Rows near named flat spaces through zero
qn-fd: [ 158  -61   89 -183  -27  173  139 -219  -54   55  166 -193 -103    5
  -37  -77 -119  257   95  -68   19  -66   25  -89 -146  -20]
hg-gm: [  62    1  175  228 -174   16  -18   68  -59  -75 -227   23   31 -100
   70   30  296 -238 -212  106 -142  172  -60  -15   57  179]
cc-rf: [ -43 -247 -168 -130   -4  134   93  120   17   44   82 -107   35    3
   48    8 -209  105  309  -44   29   91  -46  145  -37 -110]
mj-sq: [ 281  108  106  378 -114  179   58   29  -36 -129 -150  -50   -4   -3
    5  -56  267 -170 -150  191 -184  146  -49  -27    9  171]
hg-gm: [   1 -184    4  -49   55   15  -28   16   97  106   88   20   20   40
   -9   -5 -129   84  219  -62  155   60  -24  189   18  -65]
hg-gm: [ -62 -159  114 -286  -89   85  134 -218   15   61   51 -214  -93    8
  122   32 -403  314  142  -33  183 -117  -31  201  -33 -114]
hm-zn: [ 357   62   80  115  124   62   37 -216 -105 -155  132 -164  -42  -50
 -128 -162  129   91  -57  -24  -29 -137  162 -112   20   56]
mj-sq: [ 203  138  -24  154   30  103  -20  -63 -126   16   73  -97   44  -72
   74  -56  119    5  -91   17 -167  -50   -9 -200   58   37]
hm-zn: [-297  -20 -176   71  120 -123 -225  253  180  145  -12  355  -21  151
  -48  102  -53  -39  -20   96  -20  166   64  206  115  -26]
cc-rf: [-116   19   69 -186   -8 -108  -68 -116 -176   51  -70  -92   24 -116
   89   56   42    4 -316  -32  -40 -119   85  -78   44   79]
hg-gm: [ 216    7   -4   12  144  116   90 -211 -101 -101   97 -214  -23  -10
  -72  -69 -116  206   63  -27   59 -158  105   88   53  -79]
qn-fd: [-137  110 -133    3 -124   87  159   91  -79  -30 -113  -51  101  -96
  179  166 -108  -50  198  -68  -90   15 -275  -97   22 -207]
hm-zn: [-319 -116 -198 -324 -128  116  115  171   64  214   -2  -11   27   87
  121  137 -327   80  202  -21   12  101 -205   61 -183 -124]
qn-fd: [ -58  -31   42  -63   76 -236 -106  -73   -5 -144  -82   -3   27  -89
   38   76  -54  -71 -281   21   35  -79  114  178  155   83]
hm-zn: [ 348  -73   68  345   20  147   26  -63   -8 -105 -105 -144  -67    8
  108  -34  108   -1   -3  172  -11  116  130  224  135   88]
hg-gm: [-104  -92 -215 -208   22   79   55  106  -29   55  101  -73   19   31
   -9  -13 -151   78   94  -21  -60    0   11  -34 -111  -44]
mj-sq: [ 302 -161   82   42  -49  161  120  -82 -127  -77  -35 -300   82 -111
   63  -65   74  -45   -3    2   -9   43  -25   66  -28  109]
hm-zn: [ 298   89  133  201   31  -89  108 -109   30 -378  -16  -11  -45  -62
 -203 -108  224 -129   46  -50   36  -58   69  -95  -12   33]
qn-fd: [-247   78 -126   31  127  -86 -217  124   32  241   13  227   35   90
   25   74  -16   14  -59   22    4   11   34   45  121  -61]
cc-rf: [  80 -294  165 -116 -157   67    3  -57  -21   46  -64 -173  -57  -75
  161   11  -23   23 -190  100  -47  161   65  178  -22  223]
mj-sq: [ -29   42  272 -165  -56 -165  -47 -218  -63    5  -54  -15  -41  -78
  -27    5  106  -15 -298  -64   71 -117   58  -98  -35  126]
hg-gm: [  60  128  110   -5  -52  -91   95 -100   54 -133 -138  -60  -89  107
  -46  -72   57  -76  -77   66  194 -158   86  -26 -142   55]
cc-rf: [-442  140   22 -291 -202 -323   43  154  -15  -42 -273  141  121  -72
   32  146  117 -360 -142 -133   92  -89 -198 -249 -178   -6]
hg-gm: [ 170   24  -63  202  176   33 -108  -38  -47  -33  142   17  -21  -27
  -46  -75   71  101   13   14  -96  -22  157   -7  178  -21]
cc-rf: [-106   26   91 -146   17 -247  -42  -41 -137  -88 -193  -77  174 -126
   -9   40  135 -249 -282  -91  135 -166   -3   -3   14   90]
hg-gm: [ -50 -200   38 -174 -150   46   28   64   34  116  113 -101  101  -65
  121  -67 -157   20  191  -81   63    0 -186  -21  -69   -9]
hm-zn: [-289  121 -278  -90  -37   35  126  220 -231  -32  -97  -35  149  -97
   15   56   77 -102  209 -144 -101 -101 -124 -299  -39 -235]
hg-gm: [  30 -258  107 -128 -198  124   37   60  -55  116 -111 -184   49  -41
  131  -14   42  -97 -164   93  -42  170  -52  104 -128  234]
cc-rf: [ 311  -16   58   73   31   73   59 -112   18  -88   45 -172 -106  101
  -62 -198   87   35  -41  107   84  -82  204  -12 -122  140]
hm-zn: [-124  128   10   30   98 -204  -82   26   73  -77   31  240   46  -16
 -167   37   58  -86   36 -124   53  -55  -49  -63   66  -93]
hg-gm: [-266  191 -146  -16   47  -90  -66  140  251   34   67  309  -91  245
 -151    9 -200   42   42   98   33  -33  -26   31  -71  -87]
mj-sq: [  21  120   36  173   28    7 -174    7  -75  108   68  170  -33  -71
    6   14  239   -1 -198   19 -267   99   51 -217  126   77]
hm-zn: [  22  -48    2 -178  -56  261  194 -144  -79  178  -41 -272  -59  119
   94   11 -227  239  140   29  157  -73  -28  112 -160  -94]
hm-zn: [-209  105 -146   61   84 -247 -248  180  -27  -24   13  259   66 -114
   26   80  161 -175 -261   -5 -245   37   68 -163  188   56]
qn-fd: [ 241  394  -42  226  313    5  -68 -247  -20  -45  108   18 -129  206
 -209 -141   58  175 -159   98   75 -300  280  -77   45  -38]
cc-rf: [  50 -218   24 -126  -91   94  134   50  131  -45   23  -72  -66  100
  -91  -76 -111   28  161   40  102  106   -3  150 -201   60]
mj-sq: [-373  185 -464  -11  209 -189 -130  372   84  -89   99  313  119   97
 -198   11  -88 -129   77  -16 -115  -84    5  -96   49 -166]
hm-zn: [-262 -189  -49 -212  -80 -205  -72  178  -27   -3  -58   72  226 -246
  132  190  -40 -231  -42 -171  -79  130 -225   28   90    4]
qn-fd: [ 372 -132   30   86 -127  328  298 -118  -35 -128  -80 -454   -9   32
  169  -84 -191   92  196  138  104  -16  -67  226  -96    9]
hg-gm: [-300  235  -13  -66   41 -374 -279   61  -52   95 -140  272   80  -99
  103  186  216 -268 -522  -20 -139  -32   29 -208  115  130]
hg-gm: [  91    0   20   -8  230  -46 -202 -184   25   63  229  -29  -36   65
  -65 -122 -202  248 -199   75   51 -195  212  181  171   55]
hm-zn: [-186  -46 -363 -142  159   71   64  195  165  -11  253  107    0  178
 -201  -49 -378  196  432  -51   52  -42  -35  100  -78 -260]
mj-sq: [-161   56  -82 -155   39 -103    8  -31  -42  108 -113  -57   28   34
  151  106 -102    3   15  -49  185 -138   17   29  -10 -110]
cc-rf: [  42  161    9  184   88 -134 -201   12   30    5    2  156   -2   10
    3  -12  162 -111 -297   97 -110   -8   99  -64  121  133]
qn-fd: [ 221  -27  -38   86   32  115    9   -2   -7  -63  188  -70    1  -21
  -71 -150   30   52   43   19 -131    5   29 -104  -18   61]
hg-gm: [ 607  -38  -18  334    4  481  244 -153 -119  -87   92 -408  -63   23
   76 -179   22  199  271  121  -81   35   40   23  -22  -15]
cc-rf: [  73  -91   87 -234   73  104   82 -211  -67   54  159 -250    3   75
 -147 -193 -213  257   87  -60  240 -272   72   83 -113  -39]
mj-sq: [  38  247  -18   82   39    8   23  -37  -33  -26  -18   38  -49   95
 -113  -71  138  -23  -77   36  -10 -123   59 -202  -89   -1]
mj-sq: [  55 -123 -205   58   24  -16  -52  221 -136 -101   78  -29  157 -221
   57  -19  194 -183   27  -83 -276  119   -7 -194   92   46]
mj-sq: [  21 -107  183 -105 -132   40   29  -91  -74   81  -87 -114  -11  -61
   82   16   64   -9 -135    2   15   48  -18    7  -62  119]
mj-sq: [  57  -33 -134 -112   30  265  126  -18  163  163  314  -13  -78  181
  -80  -72 -367  326  416  -34   38   17 -134   13 -166 -183]
hm-zn: [-162  130  -24   22 -109  -13  -30   81  -55  117 -144   46   21    1
  158   80   78  -97 -112   53  -65    6  -71 -127   -4    5]
hg-gm: [-163 -130  119   -4   -6 -130  -89   13  177   71  -67  191  -82   70
    7   88  -87   39   98    2  192   99   27  269   85  -49]
mj-sq: [ -39   16 -315  157  -41  204  175  360  105  -29  -60   57   65  172
  -69  -22   -3 -143  428   60  -10  162 -167    1 -174 -144]
qn-fd: [  34  -75 -224  -68   93  126   41   79 -118   -9   75 -171  142  -50
   12   -6 -125   23   29  -11 -104  -15  -37   55   18  -30]
cc-rf: [  60   95  -26  103   67  -63   64  -26  -18 -235  -30  -30   21  -19
 -103  -53   19  -40   79  -25   66 -142   36    2   55  -85]
qn-fd: [  35  174  206  105  -18 -134 -117 -115   40 -109   84  198  -99  -49
 -153  -66  172   -6 -246    8 -143  -41   58 -205   60  110]
cc-rf: [-263  -83 -102 -372  -37   12   40   42   54  127  173  -29   74   35
  -23   -6 -380  150  133  -94   66 -111 -169   15 -120 -110]
qn-fd: [-128  -16   -7 -105   49    7  -76  -19  -81  177   81   57   12  -29
  -16   26   10  108   18  -99  -23  -13   11  -85   32  -65]
qn-fd: [ 109 -107 -187   99   43  165   58  132   54   26   24  -85   36   81
   63  -15 -109   15  210   79    6  106  -23  166  -10  -42]
cc-rf: [-213   37   50 -122  117 -323 -325   -9 -106   60  135  245  123 -250
  -40   86  155  -89 -384 -173 -223  -26   29 -207  230   91]
mj-sq: [-191   98   22 -105    0 -295 -187   32 -120   10  -60  140  103 -205
   78  114  223 -219 -363 -109 -158  -30    6 -255  101  104]
cc-rf: [ 121   91 -115  -30  147   58   98  -36   69  -59  174  -48   79  102
 -196 -103 -163   63  230  -86  137 -155  -91   -3 -107 -128]
hm-zn: [ 230 -176  266 -212 -126    7  132 -242  -95  -51 -134 -336   19 -102
   92   -3   38  -71 -245  -14  132  -20   11   96 -153  228]
qn-fd: [-140   -6 -156 -192   89   66   13  -62  -62  209  130 -125   24   43
  141   12 -315  270  240  -89  148 -205  -10   21   38 -241]
hm-zn: [ 165  -39   44  179  109   36 -207  -52   90  141  112   93  -89   68
   43  -21   18   98 -201  152 -102  132  152  148  137  156]
qn-fd: [-178 -156 -175 -121   91    7 -121  108  -24  174   41   50   80  -49
  113  168 -169   58  -51  -13 -114  151  -24  189  130  -28]
cc-rf: [ 584   30  226  215  -16  462  267 -372   20    6  129 -312 -280  219
 -103 -243  -34  392  247  138  135  -48  137   49 -188    1]
hg-gm: [-181 -179 -118 -146  104 -132 -164  112  105  174  112  109   42   34
   61   29 -165   49   97  -52  114   23   49  154   72  -46]
cc-rf: [ 634   19  261  153   50  214  166 -429 -231  -88   63 -412  -44 -132
   27 -147  227  134    3  -83   53 -126  115 -145  -18   68]
qn-fd: [-229  200  123  189 -186 -252  -63  160  -51 -113 -305  279   98 -201
   93  192  392 -405 -136  -84 -137  118 -199 -261  118   -2]
hm-zn: [ 494 -121  386  163  -86  207   38 -335   95  101  -78 -250 -200  148
  118 -101   24  129 -234  257  165   96  153  309  -82  305]
qn-fd: [  13  -10  140  -47   -4  -42 -137 -126  -41  192   34   -5  -36  -25
  112   -3   52   69 -197    7    8  -27   76  -44   49   99]
mj-sq: [-241  -45  226 -246 -360 -123   53   16  -96  163 -395  -74   47 -121
  334  211  173 -291 -303   -6   45  107 -172 -110 -162  176]
mj-sq: [ 150 -123   38 -105   37   36   68 -130  -45  -76  110 -188  -15  -46
  -29  -96  -86  122   71  -55   72 -100   81   33  -23    1]
[ 199  164  144  165   -5  -65   11 -199  -53 -182  -93  -82 -112  -39
   54  -32  133   -8 -217   87  -16 -123  157  -66   79   80] | hm-zn
[  52 -243  194 -326  -43   36   34 -232 -131  150   31 -253   40 -128
   98   39 -108  132 -110 -123  104  -24  -12   98  -49   81] | hg-gm
[ 344   51  140  253   88  127 -110 -202  -48   68  111  -50 -139   19
   21 -110  163  160 -177  119 -113   22  214  -33  112  139] | cc-rf
[  87  189  -76  200    6  210   71   56  -37   46   21   31    3   95
  -95  -58  105   15  115   46 -102   23  -84 -154  -68  -65] | qn-fd
[-433  -18  -29 -195   41 -292 -241   92   44  110   20  282    8  -52
   14  127  -79   -1 -179  -63  -34  -15   44   14  148  -26] | mj-sq
[-267 -436   48 -274 -221  -39  -51  187   -3  132  -58  -45  163 -209
  240  143 -163  -97   11  -68  -53  241 -218  213   60   77] | mj-sq
[ 312  -83   11  102   92  237   42 -139   13  -10  236 -133  -67   29
  -73 -122 -127  254  119   41  -72   26   56   91   33    2] | mj-sq
[ 273 -130  192  -12   17  -70   80 -253   73 -189 -170 -300 -105   87
   83  -68 -130   20 -180  173  328 -143  234  409  -15  167] | qn-fd
[ 125  287   68  378  -46   37  -91   35   66   60  -93  228  -52   51
   50   69  280 -155 -177  132 -200  172  -78 -164   50   94] | hg-gm
[  73   67  -84  139   79  101  -74   57   94   55  175  137  -58  105
 -112  -73  -15   93   29   77 -138   74   26  -37    8   14] | qn-fd
[-560  -92 -259 -341  -37 -205  -62  321   39    8  133  264   83  -85
  -86   67 -154  -28  210 -198 -108    0 -113 -189  -18 -190] | hg-gm
[-345    7 -302 -205   86  -59 -127  179   -9  148  163  109   76    0
   59   60 -256  104   28  -39 -126  -64  -31  -54   74 -131] | hm-zn
[ 262 -220  132   19 -165  141  164  -63   -8  -89 -158 -283  -85    0
  142  -46   52  -45  -27  135   62  121   81  162 -122  181] | cc-rf
